Below are the code and all the weights of a small trained network. Each question names an input and a class and asks about switching units off, where a switched-off unit gives its printed mean instead of its output.

import numpy as np


def w(rows, s, z=0):
    codes = np.array(rows[::2]) - 128.0
    scale = np.full(codes.shape[1], s)
    scale[-1] = z or s
    return codes * scale


def norm(h):
    return h / np.sqrt((h * h).mean(-1, keepdims=True) + 1e-5)


def f(y):
    return np.maximum(y, 0)


def log_softmax(a):
    a = a - a.max(-1, keepdims=True)
    return a - np.log(np.exp(a).sum(-1, keepdims=True))


def net(x, mask):
    res = np.array(x, float).reshape(1, 5) / 4 @ E
    u = 0
    for l in range(2):
        y = f(norm(res) @ A[l][:, :-1].T + A[l][:, -1])
        res = res + np.where(mask[u : u + 7], y, B[l][:, -1]) @ B[l][:, :-1]
        u += 7
    return log_softmax(norm(res)[-1] @ U[:, :-1].T + U[:, -1])


A, B = {}, {}
E = w([
[129,162,116,142,76,181,160,135,65,209],'x0',
[64,124,144,155,156,76,98,51,33,125],'x1',
[131,112,158,76,122,139,101,146,148,233],'x2',
[111,103,162,161,116,176,49,75,126,161],'x3',
[254,105,66,76,181,78,109,99,106,90],'x4',
],0.009)
A[0] = w([
[95,245,76,193,95,172,156,203,253,91,121],'L0N0',
[30,153,164,93,89,193,44,124,126,104,2],'L0N1',
[171,193,80,252,82,131,218,143,103,138,120],'L0N2',
[103,163,137,130,119,143,133,116,43,48,165],'L0N3',
[55,134,225,210,190,146,162,93,86,221,20],'L0N4',
[159,157,189,114,70,181,157,79,98,205,46],'L0N5',
[172,118,149,187,92,28,167,67,103,161,47],'L0N6',
],0.0062,0.0016)
B[0] = w([
[176,137,244,184,170,237,143,90,117,164,254],'L0N0',
[177,52,48,135,111,42,118,182,152,194,189],'L0N1',
[126,69,179,153,192,255,150,187,211,105,210],'L0N2',
[114,121,102,111,209,171,163,208,114,97,187],'L0N3',
[101,146,87,114,6,58,60,134,102,108,213],'L0N4',
[131,126,100,168,197,127,132,140,116,158,185],'L0N5',
[171,122,121,5,140,118,96,174,193,174,158],'L0N6',
],0.0075,0.0062)
A[1] = w([
[71,79,139,171,92,188,169,134,177,33,116],'L1N0',
[80,34,220,132,179,117,91,55,187,134,128],'L1N1',
[68,163,72,98,103,166,84,135,143,227,92],'L1N2',
[156,169,127,150,108,221,247,149,114,167,2],'L1N3',
[98,114,94,129,167,86,188,115,102,29,201],'L1N4',
[254,151,111,68,62,151,93,79,105,185,186],'L1N5',
[91,123,213,136,42,127,132,84,115,134,83],'L1N6',
],0.0076,0.0018)
B[1] = w([
[192,130,162,100,179,136,207,105,138,158,224],'L1N0',
[159,134,248,164,113,225,211,145,174,195,216],'L1N1',
[111,50,96,148,6,108,121,116,205,66,205],'L1N2',
[103,154,130,173,120,223,136,48,184,175,254],'L1N3',
[100,209,25,76,240,99,159,133,89,2,208],'L1N4',
[110,199,183,115,244,126,160,145,120,34,221],'L1N5',
[118,79,54,87,103,74,158,163,61,130,169],'L1N6',
],0.0081,0.0063)
U = w([
[187,154,164,188,159,230,174,162,189,157,227],'0',
[156,184,53,39,208,26,141,165,75,25,188],'1',
[81,90,67,198,2,75,95,169,120,210,4],'2',
],0.0084,0.0018)

Each question gives the input, the list of numbers given to net, and the class t.
The units are the neurons (one row each of A and B). Each row of codes is followed by its name. A weight is (code - 128) times the scale printed after its matrix; where a second scale follows, it is the last column's (A, B and U).
mask holds one flag per neuron, layer by layer. A switched-off neuron (its flag False) gives its mean, the last column of its row in B, instead of its output. The means were averaged over made-up inputs and are rounded, as every weight is.
A unit's drop is (log p(t) with every unit on - log p(t) with that unit switched off) / (log p(t) with every unit on - log p(t) with every unit switched off).
The circuit of an input: a set's keep is (log p(t) with only the set's units on - log p(t) with every unit switched off) / (log p(t) with every unit on - log p(t) with every unit switched off). Starting from the 12 units with the biggest drops (on a tie, the unit counted first), units are removed one at a time, each time the one whose removal leaves the highest keep (on an exact tie, the one counted first), for as long as the keep stays at least 0.8.
circuit, biggest first: the units of the circuit, biggest drop first
most important unit: the unit with the biggest drop
k most important neurons: the k neurons with the biggest drops, biggest first
top k neurons in layer l: the k neurons of layer l with the biggest drops, biggest first
drop of u: that unit's drop, to one decimal
input [0,4,2,3,3], class 1: 2 most important neurons	L0N2, L0N0
input [2,0,-7,5,3], class 1: most important unit	L0N0
input [-2,-4,5,-4,3], class 1: circuit, biggest first	L0N2, L1N1
input [-7,5,-8,6,-7], class 1: 2 most important neurons	L1N4, L0N0
input [0,-3,-2,4,4], class 1: 2 most important neurons	L0N0, L0N2
input [3,5,1,3,2], class 1: 2 most important neurons	L1N5, L0N6
input [5,2,7,-1,3], class 1: 2 most important neurons	L1N5, L0N0
input [0,7,8,6,6], class 1: 2 most important neurons	L1N5, L0N2
input [3,6,-3,-2,-6], class 2: top 2 neurons in layer 0	L0N4, L0N1
input [1,-5,2,4,6], class 1: 2 most important neurons	L0N0, L1N5
input [-1,5,-3,6,3], class 1: top 3 neurons in layer 0	L0N0, L0N2, L0N3
input [-1,7,-3,-6,-8], class 1: drop of L0N4	0.1
input [1,-1,-2,6,-7], class 2: drop of L0N4	0.2
input [-6,5,-2,6,-6], class 2: most important unit	L0N4
